Below is a small trained network, with its code and all its weights. Each question gives an input and a target symbol and asks what happens when units are switched off, that is, made to give their printed mean instead of their output.

import numpy as np


def w(rows, s, z=0):
    codes = np.array(rows[::2]) - 128.0
    scale = np.full(codes.shape[1], s)
    scale[-1] = z or s
    return codes * scale


def f(y):
    return np.maximum(y, 0)


def softmax(a):
    e = np.exp(a - a.max(-1, keepdims=True))
    return e / e.sum(-1, keepdims=True)


def log_softmax(a):
    a = a - a.max(-1, keepdims=True)
    return a - np.log(np.exp(a).sum(-1, keepdims=True))


def net(x, mask):
    ids = ['ΛΠΣΦΨβεηθμω'.index(c) for c in x.split()]
    T = len(ids)
    res = E[ids] + P[:T]
    r = res
    for j in range(2):
        rows = slice(2 * j, 2 * j + 2)
        q, k, v = (r @ M[0][rows].T for M in (Q, K, V))
        z = softmax(np.where(np.tri(T) > 0, q @ k.T / 2**0.5, -1e9)) @ v
        o = O[0][rows]
        res = res + np.where(mask[j], z, o[:, -1]) @ o[:, :-1]
    y = f(res @ A[0][:, :-1].T + A[0][:, -1])
    res = res + np.where(mask[2:10], y, B[0][:, -1]) @ B[0][:, :-1]
    return log_softmax(res[-1] @ U[:, :-1].T + U[:, -1])


Q, K, V, O, A, B = {}, {}, {}, {}, {}, {}
E = w([
[111,91,225,104],'Λ',
[78,58,178,171],'Π',
[246,28,128,72],'Σ',
[168,129,141,244],'Φ',
[114,192,110,197],'Ψ',
[191,206,160,175],'β',
[57,199,175,93],'ε',
[233,113,159,156],'η',
[183,34,143,67],'θ',
[127,109,2,127],'μ',
[16,112,97,80],'ω',
],0.0098)
P = w([
[162,95,173,251],'0',
[110,100,153,200],'1',
[111,126,141,179],'2',
[120,142,123,152],'3',
[114,160,96,132],'4',
[128,179,92,114],'5',
[121,150,97,153],'6',
],0.0026)
Q[0] = w([
[115,171,115,180],'H1',
[55,141,114,186],'H1',
[63,68,84,3],'H2',
[249,81,131,124],'H2',
],0.027)
K[0] = w([
[75,179,34,115],'H1',
[75,212,95,170],'H1',
[126,56,187,251],'H2',
[224,16,167,48],'H2',
],0.022)
V[0] = w([
[151,11,181,190],'H1',
[92,167,68,161],'H1',
[109,192,232,150],'H2',
[33,66,88,160],'H2',
],0.012)
O[0] = w([
[126,20,153,252,215],'H1',
[22,195,94,98,156],'H1',
[51,204,37,217,251],'H2',
[204,99,75,2,102],'H2',
],0.0067,0.0024)
A[0] = w([
[198,191,151,174,116],'N1',
[173,101,155,181,111],'N2',
[240,143,126,136,166],'N3',
[193,65,81,93,182],'N4',
[77,122,137,88,65],'N5',
[84,175,251,126,75],'N6',
[59,83,84,104,146],'N7',
[115,92,229,112,253],'N8',
],0.015,0.0041)
B[0] = w([
[240,130,93,180,200],'N1',
[74,14,182,146,254],'N2',
[72,107,18,92,199],'N3',
[13,176,190,171,199],'N4',
[150,169,112,193,152],'N5',
[82,171,252,113,181],'N6',
[94,65,69,128,175],'N7',
[246,225,106,18,234],'N8',
],0.018,0.0083)
U = w([
[169,197,42,167,190],'Λ',
[86,105,179,124,67],'Π',
[119,184,72,30,138],'Σ',
[209,161,205,50,165],'Φ',
[186,61,41,58,155],'Ψ',
[76,232,185,157,253],'β',
[57,102,134,30,101],'ε',
[155,171,204,187,9],'η',
[14,138,3,147,146],'θ',
[110,136,118,113,109],'μ',
[79,76,154,208,11],'ω',
],0.0059,0.0048)

Each question gives the input, a string of symbols that net reads in full, and the target symbol t.
The units are the heads (2 rows each of Q, K, V and O) and the neurons (one row each of A and B). Each row of codes is followed by its name. A weight is (code - 128) times the scale printed after its matrix; where a second scale follows, it is the last column's (O, A, B and U).
mask holds one flag per unit, heads first, then neurons. A switched-off unit (its flag False) gives its mean, the last column of its rows in O or B, instead of its output. The means were averaged over made-up inputs and are rounded, as every weight is.
A unit's drop is (log p(t) with every unit on - log p(t) with that unit switched off) / (log p(t) with every unit on - log p(t) with every unit switched off).
The circuit of an input: a set's keep is (log p(t) with only the set's units on - log p(t) with every unit switched off) / (log p(t) with every unit on - log p(t) with every unit switched off). Starting from all 10 units, units are removed one at a time, each time the one whose removal leaves the highest keep (on an exact tie, the one counted first), for as long as the keep stays at least 0.8.
circuit, biggest first: the units of the circuit, biggest drop first
most important unit: the unit with the biggest drop
top k neurons: the k neurons with the biggest drops, biggest first
heads that matter: for each layer, one digit per head in row order, 1 if its drop is at least 0.15 and else 0, layers parted by /
input Φ Π Π, target Ψ: top 3 neurons => [N8; N6; N4]
input ε Π Σ ω ε β ε, target β: top 4 neurons => [N6; N3; N2; N8]
input ε Φ Φ Π Φ, target Λ: heads that matter => 11
input Λ Π μ η Φ, target Σ: heads that matter => 11
input ω Φ Φ, target θ: heads that matter => 01
input Π ε θ Φ Λ Σ η, target Ψ: most important unit => N3
input Λ Π β, target η: circuit, biggest first => [H2; N1; N3; N6]
input Λ β Λ ω β, target θ: circuit, biggest first => [H2; N3; N8]
input Φ β β Λ Λ, target Φ: heads that matter => 10
input Π Φ Φ, target ω: circuit, biggest first => [H1; N2]
input Π Φ Φ ε Λ Π θ, target ε: top 4 neurons => [N4; N3; N2; N8]
input Φ Φ θ Σ, target ε: heads that matter => 11
input Φ Φ Σ Φ Φ, target Φ: circuit, biggest first => [H2; N8]
input β Φ Π ε Φ, target Λ: heads that matter => 10
input ω β ε ε ε β Π, target θ: circuit, biggest first => [H2; N7]
input Π Φ Φ Σ β, target Φ: circuit, biggest first => [H2; N8]
input ε Φ θ Φ Φ, target Ψ: circuit, biggest first => [N4; N6]
input θ β η ε Σ Φ, target Φ: top 2 neurons => [N6; N4]
input Π β ε Φ Φ ω β, target θ: circuit, biggest first => [N3; N8]
input Ψ ε Ψ Π Φ ω, target θ: heads that matter => 00
input Φ Φ θ, target ε: top 4 neurons => [N4; N2; N3; N8]
input Π θ β, target Ψ: heads that matter => 10
input Φ Φ Φ Φ β, target η: heads that matter => 01
input ε ε ε ω, target θ: circuit, biggest first => [N7; H2]
